Here is a tiny trained network, its code and every weight. The questions are about switching its units off for an input and a target symbol, where a switched-off unit gives its printed mean instead of its output.

import numpy as np


def w(rows, s, z=0):
    codes = np.array(rows[::2]) - 128.0
    scale = np.full(codes.shape[1], s)
    scale[-1] = z or s
    return codes * scale


def norm(h):
    return h / np.sqrt((h * h).mean(-1, keepdims=True) + 1e-5)


def f(y):
    return y / 2 * (1 + np.tanh(0.7978845608 * (y + 0.044715 * y**3)))


def softmax(a):
    e = np.exp(a - a.max(-1, keepdims=True))
    return e / e.sum(-1, keepdims=True)


def log_softmax(a):
    a = a - a.max(-1, keepdims=True)
    return a - np.log(np.exp(a).sum(-1, keepdims=True))


def net(x, mask):
    ids = ['ΔΛΨηθξτ'.index(c) for c in x.split()]
    T = len(ids)
    res = E[ids] + P[:T]
    q, k, v = (norm(res) @ M[0].T for M in (Q, K, V))
    z = softmax(np.where(np.tri(T) > 0, q @ k.T / 4**0.5, -1e9)) @ v
    res = res + np.where(mask[0], z, O[0][:, -1]) @ O[0][:, :-1]
    y = f(norm(res) @ A[0][:, :-1].T + A[0][:, -1])
    res = res + np.where(mask[1:13], y, B[0][:, -1]) @ B[0][:, :-1]
    return log_softmax(norm(res)[-1] @ U[:, :-1].T + U[:, -1])


Q, K, V, O, A, B = {}, {}, {}, {}, {}, {}
E = w([
[89,118,136,94,110,110],'Δ',
[106,105,155,117,122,71],'Λ',
[138,106,78,92,193,101],'Ψ',
[4,255,129,71,133,165],'η',
[99,129,109,134,152,140],'θ',
[161,144,90,116,141,72],'ξ',
[74,154,106,129,123,121],'τ',
],0.0072)
P = w([
[196,97,107,191,93,161],'0',
[138,180,118,38,84,223],'1',
[41,248,183,152,147,24],'2',
[95,130,179,112,88,237],'3',
[169,178,88,57,105,226],'4',
[56,253,169,159,162,15],'5',
],0.0034)
Q[0] = w([
[139,76,216,234,78,164],'head 0',
[119,85,98,79,94,191],'head 0',
[84,187,122,159,189,3],'head 0',
[28,98,157,206,181,104],'head 0',
],0.0064)
K[0] = w([
[66,167,235,132,91,184],'head 0',
[135,151,174,89,213,134],'head 0',
[143,42,75,254,84,88],'head 0',
[91,71,140,190,104,145],'head 0',
],0.0082)
V[0] = w([
[104,99,110,155,129,218],'head 0',
[134,160,54,86,132,138],'head 0',
[150,142,104,145,1,127],'head 0',
[35,78,157,59,130,137],'head 0',
],0.0051)
O[0] = w([
[44,79,90,225,207,106,153],'head 0',
[154,97,235,146,118,204,250],'head 0',
[152,115,40,224,25,254,232],'head 0',
[75,25,76,57,164,126,189],'head 0',
],0.0042,0.0018)
A[0] = w([
[123,208,234,52,194,119,2],'neuron 0',
[206,152,145,65,41,119,125],'neuron 1',
[156,61,128,86,37,69,52],'neuron 2',
[3,214,133,144,74,190,160],'neuron 3',
[104,221,170,147,42,49,165],'neuron 4',
[81,68,160,130,130,49,220],'neuron 5',
[151,90,31,117,40,213,192],'neuron 6',
[129,129,149,60,127,155,239],'neuron 7',
[150,11,70,113,117,115,132],'neuron 8',
[130,242,144,167,212,117,215],'neuron 9',
[144,109,106,240,64,160,57],'neuron 10',
[124,29,148,199,103,197,133],'neuron 11',
],0.0051,0.0012)
B[0] = w([
[206,48,112,75,120,4,165],'neuron 0',
[148,161,131,182,163,215,149],'neuron 1',
[56,190,142,152,229,112,135],'neuron 2',
[205,117,96,156,158,84,254],'neuron 3',
[126,72,131,82,154,228,187],'neuron 4',
[188,213,78,178,148,158,151],'neuron 5',
[127,136,200,166,111,30,192],'neuron 6',
[190,120,81,171,150,120,172],'neuron 7',
[92,172,220,164,159,128,142],'neuron 8',
[97,98,224,79,81,184,177],'neuron 9',
[134,65,102,1,230,105,143],'neuron 10',
[124,178,153,66,54,157,150],'neuron 11',
],0.004,0.0052)
U = w([
[74,51,233,73,1,36,174],'Δ',
[90,221,226,241,203,69,33],'Λ',
[196,66,118,25,199,55,208],'Ψ',
[109,229,23,34,102,168,9],'η',
[90,48,128,163,196,249,115],'θ',
[243,175,211,165,63,203,182],'ξ',
[137,115,8,239,77,54,214],'τ',
],0.006,0.0015)

Each question gives the input, a string of symbols that net reads in full, and the target symbol t.
The units are the heads (4 rows each of Q, K, V and O) and the neurons (one row each of A and B). Each row of codes is followed by its name. A weight is (code - 128) times the scale printed after its matrix; where a second scale follows, it is the last column's (O, A, B and U).
mask holds one flag per unit, heads first, then neurons. A switched-off unit (its flag False) gives its mean, the last column of its rows in O or B, instead of its output. The means were averaged over made-up inputs and are rounded, as every weight is.
A unit's drop is (log p(t) with every unit on - log p(t) with that unit switched off) / (log p(t) with every unit on - log p(t) with every unit switched off).
The circuit of an input: a set's keep is (log p(t) with only the set's units on - log p(t) with every unit switched off) / (log p(t) with every unit on - log p(t) with every unit switched off). Starting from the 12 units with the biggest drops (on a tie, the unit counted first), units are removed one at a time, each time the one whose removal leaves the highest keep (on an exact tie, the one counted first), for as long as the keep stays at least 0.8.
units of the circuit, in order: the units of the circuit, biggest drop first
most important unit: the unit with the biggest drop
top k neurons: the k neurons with the biggest drops, biggest first
drop when u is switched off: that unit's drop, to one decimal
input Δ Λ θ ξ Δ, target ξ: units of the circuit, in order : head 0; neuron 1
input Λ Δ ξ Δ θ Δ, target η: units of the circuit, in order : head 0; neuron 4
input η Λ τ, target Ψ: units of the circuit, in order : head 0; neuron 3; neuron 4
input Ψ Ψ Λ θ ξ, target ξ: units of the circuit, in order : neuron 1; head 0
input Ψ Ψ Λ Ψ Ψ ξ, target Δ: units of the circuit, in order : neuron 9; neuron 3
input Ψ ξ Δ τ Λ, target ξ: units of the circuit, in order : neuron 1
input τ θ θ Λ, target Λ: top 2 neurons : neuron 5; neuron 8
input τ η τ, target θ: top 2 neurons : neuron 4; neuron 10
input Λ θ θ θ Δ, target Δ: top 4 neurons : neuron 6; neuron 4; neuron 10; neuron 3
input ξ Λ Λ, target ξ: units of the circuit, in order : head 0; neuron 4
input Λ Λ Ψ Λ Λ τ, target η: units of the circuit, in order : head 0; neuron 4
input η θ ξ ξ Δ Λ, target Ψ: top 2 neurons : neuron 0; neuron 4
input Λ θ Λ, target η: top 3 neurons : neuron 4; neuron 6; neuron 5
input Δ Ψ ξ, target τ: units of the circuit, in order : head 0
input Λ τ η θ ξ Ψ, target η: units of the circuit, in order : head 0; neuron 3; neuron 6
input Δ Δ Λ Δ Δ, target Δ: top 3 neurons : neuron 6; neuron 4; neuron 5
input Ψ τ Λ ξ Λ τ, target Δ: top 2 neurons : neuron 9; neuron 0
input ξ Δ θ Δ θ, target ξ: top 3 neurons : neuron 6; neuron 0; neuron 4
input Δ Ψ Ψ Ψ θ Ψ, target τ: drop when neuron 4 is switched off : 0.2
input Λ η τ Ψ η, target Ψ: drop when neuron 0 is switched off : 0.4
input ξ Λ τ Δ θ Δ, target ξ: drop when head 0 is switched off : 1.0
input η Δ Δ, target Ψ: most important unit : neuron 0
input τ θ ξ θ θ τ, target θ: drop when neuron 10 is switched off : 0.2
